Here is a tiny trained network, its code and every weight. The questions are about switching its units off for an input and a class, where a switched-off unit gives its printed mean instead of its output.

import numpy as np


def w(rows, s, z=0):
    codes = np.array(rows[::2]) - 128.0
    scale = np.full(codes.shape[1], s)
    scale[-1] = z or s
    return codes * scale


def f(y):
    return np.maximum(y, 0)


def log_softmax(a):
    a = a - a.max(-1, keepdims=True)
    return a - np.log(np.exp(a).sum(-1, keepdims=True))


def net(x, mask):
    res = np.array(x, float).reshape(1, 8) / 4 @ E
    y = f(res @ A[0][:, :-1].T + A[0][:, -1])
    res = res + np.where(mask, y, B[0][:, -1]) @ B[0][:, :-1]
    return log_softmax(res[-1] @ U[:, :-1].T + U[:, -1])


A, B = {}, {}
E = w([
[150,132,162,185,17,162,118],'x0',
[138,121,121,121,120,129,136],'x1',
[84,5,133,140,121,77,108],'x2',
[140,121,121,118,118,129,138],'x3',
[176,94,184,102,161,202,82],'x4',
[104,127,25,121,116,162,55],'x5',
[127,130,129,129,130,127,126],'x6',
[31,104,120,122,121,229,191],'x7',
],0.012)
A[0] = w([
[71,20,135,148,139,67,114,101],'N0',
[159,92,193,42,162,187,92,42],'N1',
[189,139,133,152,131,29,86,86],'N2',
[98,180,56,207,81,48,214,4],'N3',
[151,203,137,96,115,172,149,112],'N4',
[77,112,131,120,129,191,143,97],'N5',
[141,163,155,193,56,143,109,106],'N6',
[138,143,166,143,117,82,199,66],'N7',
[142,128,66,87,120,184,11,87],'N8',
[157,156,104,101,136,151,160,80],'N9',
[183,150,127,121,110,77,79,95],'N10',
[179,180,148,99,171,210,120,115],'N11',
[196,103,131,118,148,133,90,110],'N12',
[123,5,151,123,112,118,110,111],'N13',
[114,138,178,143,110,75,186,74],'N14',
[101,141,111,28,210,102,124,151],'N15',
[127,127,147,153,41,163,90,79],'N16',
[132,150,52,137,110,157,68,118],'N17',
[140,221,84,151,126,119,185,90],'N18',
[160,152,219,102,136,135,182,111],'N19',
[114,185,157,101,138,132,111,101],'N20',
[165,109,182,149,182,140,171,105],'N21',
[127,99,152,185,57,130,102,109],'N22',
[81,122,129,114,112,162,194,47],'N23',
[89,143,65,112,89,110,98,105],'N24',
[84,131,124,120,126,216,186,106],'N25',
[127,148,164,152,84,141,108,122],'N26',
[201,181,130,121,123,78,61,61],'N27',
[129,140,121,88,112,165,126,81],'N28',
[118,104,124,65,216,108,121,117],'N29',
[179,85,178,142,130,227,59,32],'N30',
[157,138,188,151,153,113,177,116],'N31',
],0.012,0.0035)
B[0] = w([
[167,192,141,130,85,175,51,246],'N0',
[116,123,95,163,111,48,145,217],'N1',
[66,104,165,104,119,158,121,241],'N2',
[101,151,98,165,104,29,131,226],'N3',
[157,147,139,130,105,177,89,205],'N4',
[74,93,160,110,128,110,113,202],'N5',
[127,166,97,83,156,132,164,211],'N6',
[145,91,113,165,158,146,139,185],'N7',
[152,89,139,182,163,154,144,237],'N8',
[134,148,122,126,128,153,105,166],'N9',
[51,93,146,98,134,159,130,212],'N10',
[139,178,113,143,57,107,69,225],'N11',
[93,113,146,127,103,75,135,194],'N12',
[165,171,149,144,86,165,60,239],'N13',
[168,96,122,165,150,138,157,187],'N14',
[151,161,99,86,149,145,161,222],'N15',
[151,151,103,82,161,147,164,204],'N16',
[146,87,128,192,182,199,164,209],'N17',
[156,172,127,124,75,121,44,205],'N18',
[133,96,125,163,155,164,128,209],'N19',
[145,137,142,137,114,155,118,165],'N20',
[147,117,105,170,136,144,157,189],'N21',
[135,188,87,69,163,145,168,208],'N22',
[98,104,174,113,133,125,121,192],'N23',
[146,88,113,181,145,133,155,189],'N24',
[59,72,187,89,131,122,118,227],'N25',
[137,144,99,106,145,146,150,179],'N26',
[73,90,186,103,119,131,123,234],'N27',
[113,124,147,141,131,138,104,159],'N28',
[143,162,88,84,139,118,187,208],'N29',
[132,138,88,138,125,3,144,230],'N30',
[144,99,130,152,141,183,154,191],'N31',
],0.012,0.013)
U = w([
[17,77,200,69,125,138,113,106],'0',
[172,194,137,152,69,166,26,102],'1',
[160,71,118,251,200,171,165,96],'2',
[105,148,89,176,104,7,126,244],'3',
[143,193,79,4,180,153,196,82],'4',
],0.012,0.011)

Each question gives the input, the list of numbers given to net, and the class t.
The units are the neurons (one row each of A and B). Each row of codes is followed by its name. A weight is (code - 128) times the scale printed after its matrix; where a second scale follows, it is the last column's (A, B and U).
mask holds one flag per neuron, in row order. A switched-off neuron (its flag False) gives its mean, the last column of its row in B, instead of its output. The means were averaged over made-up inputs and are rounded, as every weight is.
A unit's drop is (log p(t) with every unit on - log p(t) with that unit switched off) / (log p(t) with every unit on - log p(t) with every unit switched off).
The circuit of an input: a set's keep is (log p(t) with only the set's units on - log p(t) with every unit switched off) / (log p(t) with every unit on - log p(t) with every unit switched off). Starting from the 12 units with the biggest drops (on a tie, the unit counted first), units are removed one at a time, each time the one whose removal leaves the highest keep (on an exact tie, the one counted first), for as long as the keep stays at least 0.8.
units of the circuit, in order: the units of the circuit, biggest drop first
top k neurons: the k neurons with the biggest drops, biggest first
drop of u: that unit's drop, to one decimal
input [-5,0,6,-5,7,6,-3,0], class 3: top 2 neurons	[N1 N30]
input [-8,8,8,-8,-6,3,5,-2], class 1: top 2 neurons	[N0 N13]
input [-4,4,2,6,-5,-3,7,3], class 3: top 2 neurons	[N3 N22]
input [4,7,3,3,6,0,-5,-5], class 3: top neuron	[N30]
input [8,-6,3,0,8,-6,-5,4], class 3: top 4 neurons	[N30 N1 N15 N29]
input [6,-7,0,-1,6,6,2,0], class 2: top 3 neurons	[N8 N17 N3]
input [4,-2,-7,8,1,5,-7,-7], class 0: top 2 neurons	[N27 N10]
input [2,-1,-4,-4,8,-8,-8,-8], class 0: top 2 neurons	[N27 N2]
input [-8,-6,6,-5,6,5,7,7], class 4: top 4 neurons	[N29 N15 N27 N2]
input [6,-5,-6,-4,-1,7,2,7], class 0: top 2 neurons	[N25 N5]
input [-7,1,5,-3,-3,1,8,-2], class 4: top 2 neurons	[N29 N15]
input [6,1,-3,8,-6,1,-7,6], class 0: top 4 neurons	[N25 N30 N23 N1]
input [-4,7,-6,-5,7,-1,-8,-3], class 3: drop of N12	0.1
input [-2,6,4,-3,-2,3,-6,2], class 1: drop of N0	0.2
input [0,6,-5,-4,3,-8,8,7], class 2: units of the circuit, in order	[N19]
input [-5,-4,5,1,-4,-2,-1,-3], class 1: drop of N16	0.2
